Here is a tiny trained network, its code and every weight. The questions are about switching its units off for an input and a target symbol, where a switched-off unit gives its printed mean instead of its output.

import numpy as np


def w(rows, s, z=0):
    codes = np.array(rows[::2]) - 128.0
    scale = np.full(codes.shape[1], s)
    scale[-1] = z or s
    return codes * scale


def f(y):
    return np.maximum(y, 0)


def softmax(a):
    e = np.exp(a - a.max(-1, keepdims=True))
    return e / e.sum(-1, keepdims=True)


def log_softmax(a):
    a = a - a.max(-1, keepdims=True)
    return a - np.log(np.exp(a).sum(-1, keepdims=True))


def net(x, mask):
    ids = ['βδεηλπτ'.index(c) for c in x.split()]
    T = len(ids)
    res = E[ids] + P[:T]
    u = 0
    for l in range(3):
        q, k, v = (res @ M[l].T for M in (Q, K, V))
        z = softmax(np.where(np.tri(T) > 0, q @ k.T / 2**0.5, -1e9)) @ v
        res = res + np.where(mask[u], z, O[l][:, -1]) @ O[l][:, :-1]
        u += 1
        y = f(res @ A[l][:, :-1].T + A[l][:, -1])
        res = res + np.where(mask[u : u + 4], y, B[l][:, -1]) @ B[l][:, :-1]
        u += 4
    return log_softmax(res[-1] @ U[:, :-1].T + U[:, -1])


Q, K, V, O, A, B = {}, {}, {}, {}, {}, {}
E = w([
[111,214,147,62,157,218,117,131],'β',
[121,138,148,32,130,47,171,13],'δ',
[225,143,183,72,147,121,151,195],'ε',
[52,227,103,95,3,201,26,161],'η',
[161,136,245,129,59,252,144,73],'λ',
[156,63,140,166,217,114,54,151],'π',
[76,84,57,111,243,87,66,193],'τ',
],0.013)
P = w([
[46,116,138,251,159,153,255,145],'0',
[117,91,137,93,132,158,104,144],'1',
[126,110,139,98,139,153,94,130],'2',
[125,127,141,97,147,150,94,131],'3',
[125,139,148,92,152,142,91,122],'4',
[129,149,149,98,151,138,92,123],'5',
[129,159,155,91,152,135,94,120],'6',
[124,164,161,83,159,128,94,115],'7',
],0.0094)
Q[0] = w([
[122,83,133,66,13,91,92,93],'0.h1',
[50,55,35,233,41,253,204,60],'0.h1',
],0.0041)
K[0] = w([
[134,127,64,209,129,175,153,103],'0.h1',
[234,128,137,133,153,216,3,195],'0.h1',
],0.0063)
V[0] = w([
[115,145,154,188,143,226,135,254],'0.h1',
[143,177,220,161,114,73,140,57],'0.h1',
],0.006)
O[0] = w([
[115,175,254,42,176,112,158,220,253],'0.h1',
[174,96,79,154,129,165,238,144,98],'0.h1',
],0.0083,0.0037)
A[0] = w([
[215,95,148,10,227,127,169,225,254],'0.n1',
[33,147,139,75,82,113,117,221,62],'0.n2',
[247,69,209,99,73,186,175,53,130],'0.n3',
[136,27,2,244,145,140,125,192,205],'0.n4',
],0.0052,0.0027)
B[0] = w([
[129,150,170,79,168,92,70,174,249],'0.n1',
[92,197,2,150,49,134,160,166,176],'0.n2',
[55,162,152,96,81,136,33,110,156],'0.n3',
[122,167,173,92,131,159,140,103,142],'0.n4',
],0.0094,0.012)
Q[1] = w([
[69,140,222,2,201,96,3,151],'1.h1',
[111,165,52,197,74,144,201,78],'1.h1',
],0.0082)
K[1] = w([
[149,100,196,140,143,118,250,99],'1.h1',
[134,134,92,128,110,155,46,110],'1.h1',
],0.012)
V[1] = w([
[85,47,97,244,205,207,129,141],'1.h1',
[118,183,166,127,133,209,58,254],'1.h1',
],0.0053)
O[1] = w([
[156,158,110,159,142,119,181,45,76],'1.h1',
[171,124,76,8,123,70,149,107,250],'1.h1',
],0.011,0.016)
A[1] = w([
[189,38,163,134,179,81,121,89,115],'1.n1',
[125,168,162,211,140,165,114,128,105],'1.n2',
[76,123,105,136,39,110,155,155,128],'1.n3',
[254,116,81,127,146,148,185,26,5],'1.n4',
],0.0086,0.0029)
B[1] = w([
[119,117,96,148,186,243,72,177,239],'1.n1',
[102,148,52,130,95,43,158,213,225],'1.n2',
[106,155,152,197,110,109,66,152,252],'1.n3',
[129,157,2,186,164,111,111,153,152],'1.n4',
],0.0099,0.0027)
Q[2] = w([
[106,114,123,30,110,37,34,145],'2.h1',
[139,156,136,46,87,148,74,254],'2.h1',
],0.0085)
K[2] = w([
[76,85,132,171,88,144,221,116],'2.h1',
[49,112,88,127,125,77,255,110],'2.h1',
],0.0082)
V[2] = w([
[59,115,245,143,101,135,100,144],'2.h1',
[173,3,66,114,89,81,67,25],'2.h1',
],0.0056)
O[2] = w([
[141,7,76,98,72,84,34,51,110],'2.h1',
[191,230,135,68,97,46,2,127,3],'2.h1',
],0.0071,0.015)
A[2] = w([
[204,224,193,144,90,150,157,109,74],'2.n1',
[112,107,254,138,201,144,176,168,109],'2.n2',
[96,57,91,163,99,165,169,134,73],'2.n3',
[122,157,5,140,146,63,115,144,1],'2.n4',
],0.0085,0.0027)
B[2] = w([
[74,69,218,185,165,73,242,7,141],'2.n1',
[160,134,129,161,63,128,24,105,252],'2.n2',
[254,122,122,91,15,179,212,104,164],'2.n3',
[87,45,227,191,116,25,187,187,188],'2.n4',
],0.0072,0.012)
U = w([
[109,190,41,55,150,196,217,120,207],'β',
[132,97,48,109,89,81,130,69,253],'δ',
[254,146,171,105,76,62,148,171,29],'ε',
[130,136,66,133,61,99,161,172,101],'η',
[121,81,184,96,71,168,153,100,14],'λ',
[82,123,139,159,177,173,82,153,215],'π',
[69,96,161,133,185,76,190,142,83],'τ',
],0.0074,0.0027)

Each question gives the input, a string of symbols that net reads in full, and the target symbol t.
The units are the heads (2 rows each of Q, K, V and O) and the neurons (one row each of A and B). Each row of codes is followed by its name. A weight is (code - 128) times the scale printed after its matrix; where a second scale follows, it is the last column's (O, A, B and U).
mask holds one flag per unit, layer by layer, with each layer's heads first. A switched-off unit (its flag False) gives its mean, the last column of its rows in O or B, instead of its output. The means were averaged over made-up inputs and are rounded, as every weight is.
A unit's drop is (log p(t) with every unit on - log p(t) with that unit switched off) / (log p(t) with every unit on - log p(t) with every unit switched off).
The circuit of an input: a set's keep is (log p(t) with only the set's units on - log p(t) with every unit switched off) / (log p(t) with every unit on - log p(t) with every unit switched off). Starting from the 12 units with the biggest drops (on a tie, the unit counted first), units are removed one at a time, each time the one whose removal leaves the highest keep (on an exact tie, the one counted first), for as long as the keep stays at least 0.8.
units of the circuit, in order: the units of the circuit, biggest drop first
most important unit: the unit with the biggest drop
k most important neurons: the k neurons with the biggest drops, biggest first
k most important neurons of layer l: the k neurons of layer l with the biggest drops, biggest first
input π ε η ε λ δ, target τ: 2 most important neurons of layer 2 : 2.n4, 2.n2
input ε π δ π, target ε: units of the circuit, in order : 2.h1, 0.n1
input δ β π λ η β β τ, target η: units of the circuit, in order : 1.h1, 1.n2, 0.h1, 2.n3
input τ ε β β τ, target τ: most important unit : 2.n4
input η η τ η π, target π: units of the circuit, in order : 1.n1, 0.n2
input λ τ δ, target δ: units of the circuit, in order : 2.h1, 0.n3
input δ ε λ π, target η: units of the circuit, in order : 1.n2, 1.h1, 0.h1, 2.n3
input λ δ η π ε β β ε, target δ: units of the circuit, in order : 0.h1, 2.h1
input η τ β τ δ β β β, target λ: 2 most important neurons of layer 2 : 2.n3, 2.n2
input β η π β η δ ε τ, target β: 2 most important neurons : 0.n2, 0.n3
input η ε η η δ π, target λ: 3 most important neurons : 2.n3, 0.n2, 1.n3
input δ π β β β β τ π, target η: units of the circuit, in order : 1.h1, 0.h1, 1.n2, 2.n3
input τ δ β β η, target π: 2 most important neurons : 1.n3, 2.n3
input π β β τ τ δ π, target τ: 4 most important neurons : 2.n4, 1.n4, 0.n2, 0.n3
input τ δ δ δ β β ε, target π: units of the circuit, in order : 1.h1
input η δ τ β ε, target λ: 3 most important neurons : 0.n2, 1.n3, 2.n3
input π δ ε, target τ: 4 most important neurons : 2.n4, 1.n4, 2.n1, 0.n3
input π β τ λ δ η λ, target τ: 2 most important neurons : 2.n1, 0.n1
input β β δ, target β: 2 most important neurons : 0.n3, 0.n2
input λ δ δ, target δ: units of the circuit, in order : 2.h1, 0.h1
